Rows, each with its class:
[ -1 -10  -5   2  -3   7  11 -17  11  -1  -3 -12  -8   3  -8  13   8 -17
  48 -10   7  -4   8 -20   1 -12   2] -> j906
[  1 -23 -13  11  -4  11  16 -33  24  -1  -5 -19 -36  16 -24  33  22 -37
  76  -8  15  14   5 -38   3 -30  13] -> j906
[ -3   1  -6   7  -2   3  16 -10   2  -2   2  -7 -26   8  -9  14   1 -13
  46  -9   7   8  -6 -20  -4 -10   4] -> j906
[  1   3 -12   4   3   1   7   3   8   6  -3  -9 -11   2  -9   6  -4  -8
  19   0   7  13  -5   2   0  -6  -1] -> j21
[  4   1 -22   5   5   1   2  -6  13   1  -2  -4 -35   3 -16   6   0  -4
  14  -1   4  23 -11   7  -9 -11   1] -> j21
[  2  -3 -14  -1   1   8   4 -15   2  -1   1  -5 -14   6 -11   7   1  -7
  22  -6   2   9   2 -12  -6  -9  -1] -> j906
[ -4  -8  -9   3   2  12  11 -15   1  -3   1  -4 -12   9  -2   7   4 -11
  23  -9   7   3   5 -16  -1 -12   0] -> j906
[  0   1  -5   4   1  -1  11   0   2   0   0  -6 -14   3  -2   6  -1  -3
  17  -4   4   7  -7   3  -3  -5   0] -> j21
[  0 -10 -14   0   4  12   5 -18   8  -2  -2  -7 -13   7  -9   9   6 -10
  28  -9   4  13   2  -7  -5 -15  -1] -> j906
[ -3   1  -6   5   4   2  -2  -4  10   0  -3   0 -21   3 -10   2   0  -2
  -2   7   5  15  -6   3   1  -7   1] -> j21
[  3  -7 -23   3   0   8   6 -15   5   1  -1  -9 -18   9  -9  10   3 -17
  38  -8   5   8   2 -18  -6 -11   5] -> j906
[  1  -2   9   4  -3  -2  -1 -10  13  -5  -5   1 -15  -1 -13   8   7  -4
  15   8   6   6   0  -8   7  -3   1] -> J17
[ -2  -4  -8   0   2  14   9 -20  -5  -5   3   0  -5  10  -3   6   1  -9
  24 -10   4   9   2 -17  -6 -10  -7] -> j906
[ -2  -9  -4   8   2   4   9 -10   8   2  -4  -8 -12   9  -6  10  10 -10
  31  -3   2  10  -7  -2  -4 -14   6] -> j906
[  1  -3  -6   5  -1   8  11 -13   6   1  -2 -10  -3   6 -12  12   6 -16
  46  -9   6  11  -1 -14  -3 -11   3] -> j906
[  1  -3  -8   4  -2   8   7 -18   0   0   1  -2   1   8  -7   8   2 -12
  37 -10   3  11  -2 -19  -7  -9   1] -> j906
[  0  -5  -9   7   6   1   3  -9   5   0  -3  -2 -26   8  -8  10   4  -2
  18   1   2  16 -15   2  -8 -15   7] -> j906
[  1  -5  -3   5  -1   8   5 -18   4   1  -3  -4   6   7  -8  12   5 -13
  43  -9   2  16  -3 -10 -10 -11   1] -> j906
[  2  11 -10   3   0  -3   4   9   0   2   0  -1 -17   1  -4   0  -9   1
   1   2   1  11 -13   6  -7   1   2] -> j21
[ -1  -6  -9   3  -1   6  11  -9   6   1  -2  -9 -14   8  -7  11   5 -16
  40  -5   6   7   2 -18  -1 -11   4] -> j906
[ -4  -3   2   2  -5   9  14 -21   6  -8   2  -7 -12   1 -10   8   3 -10
  39  -9   8   0   9 -20   2  -6  -6] -> j906
[  0  -4 -10   1   0   8  12 -12  -3  -2   0  -7  -9   8  -4   8   2 -12
  31 -11   2   4   5 -23  -2  -6   2] -> j906
[ -1  -8  -5   5   5   5   2 -12   9   1  -4  -5 -11   9  -6   9   9  -8
  24   0   1  19 -11   4  -8 -17   4] -> j906
[ -2   6 -14   8   4  -7  14   9  11  -2  -1 -10 -48   1 -12   7  -2  -3
  16   2   8  10 -14   5  -1  -8   6] -> j21
[ -4  -8 -10   7   3   5   8 -10  -1   3  -2  -4  -4  13  -1  10   3 -14
  27  -6   5  12  -6 -12  -5 -14   6] -> j906
[  1   1 -13   3  -3  -4  12  -8  13  -7   0  -8 -43   0 -17  12   1  -6
  30  -8   5   5  -3  -8  -5  -7  -1] -> j21
[ -1   9  18   5  -5   1   8 -17  -1  -8   3   6 -12  -3  -9   9  -1   0
  28  -2   6   3  -2 -18   2   4  -8] -> J17
[  1  -6 -12   4   1   9   5 -14   5   2  -3 -13  -5   7  -9  10   6 -14
  38  -5   6  14  -1  -9  -7 -13   0] -> j906
[ -1  -4  10   9  -6  -3   0 -16   6  -6  -3   6 -26   4 -13  13  11  -7
  27   6   7   3  -5 -18   4 -15   5] -> J17
[  2  -1 -13   2  -1   9  11 -14   3  -2   0  -7 -17   5 -10  11   1 -15
  39 -11   6   5   3 -19  -2  -7   1] -> j906
[  0  -4 -11  -1  -3   5  12 -22   1 -11   5  -2 -27   3  -9   8   2  -7
  31 -14   2   0   3 -17  -7  -5  -4] -> j906
[  5   7 -22   3   3  -3   4   2   7  -1   1  -3 -37   4 -14   5  -6  -1
  11   0   2  18 -14   2  -8  -5   2] -> j21
[  1  -6 -10   4  -3  10  11 -19   8   1  -3  -8 -12   8 -12  18   5 -14
  51 -10   7   9   1 -20  -5 -16   2] -> j906
[ -2   1  -8   6   0   4  12  -6   1   0   0  -7 -11   6  -3  11  -1 -14
  36  -9   6   6  -1 -16  -2  -7   3] -> j906
[  0  -6  -5   2  -1  13  11 -25   2  -4  -1  -5  -8   7  -9   9   3 -12
  39 -12   6   9   5 -19  -4 -10  -7] -> j906
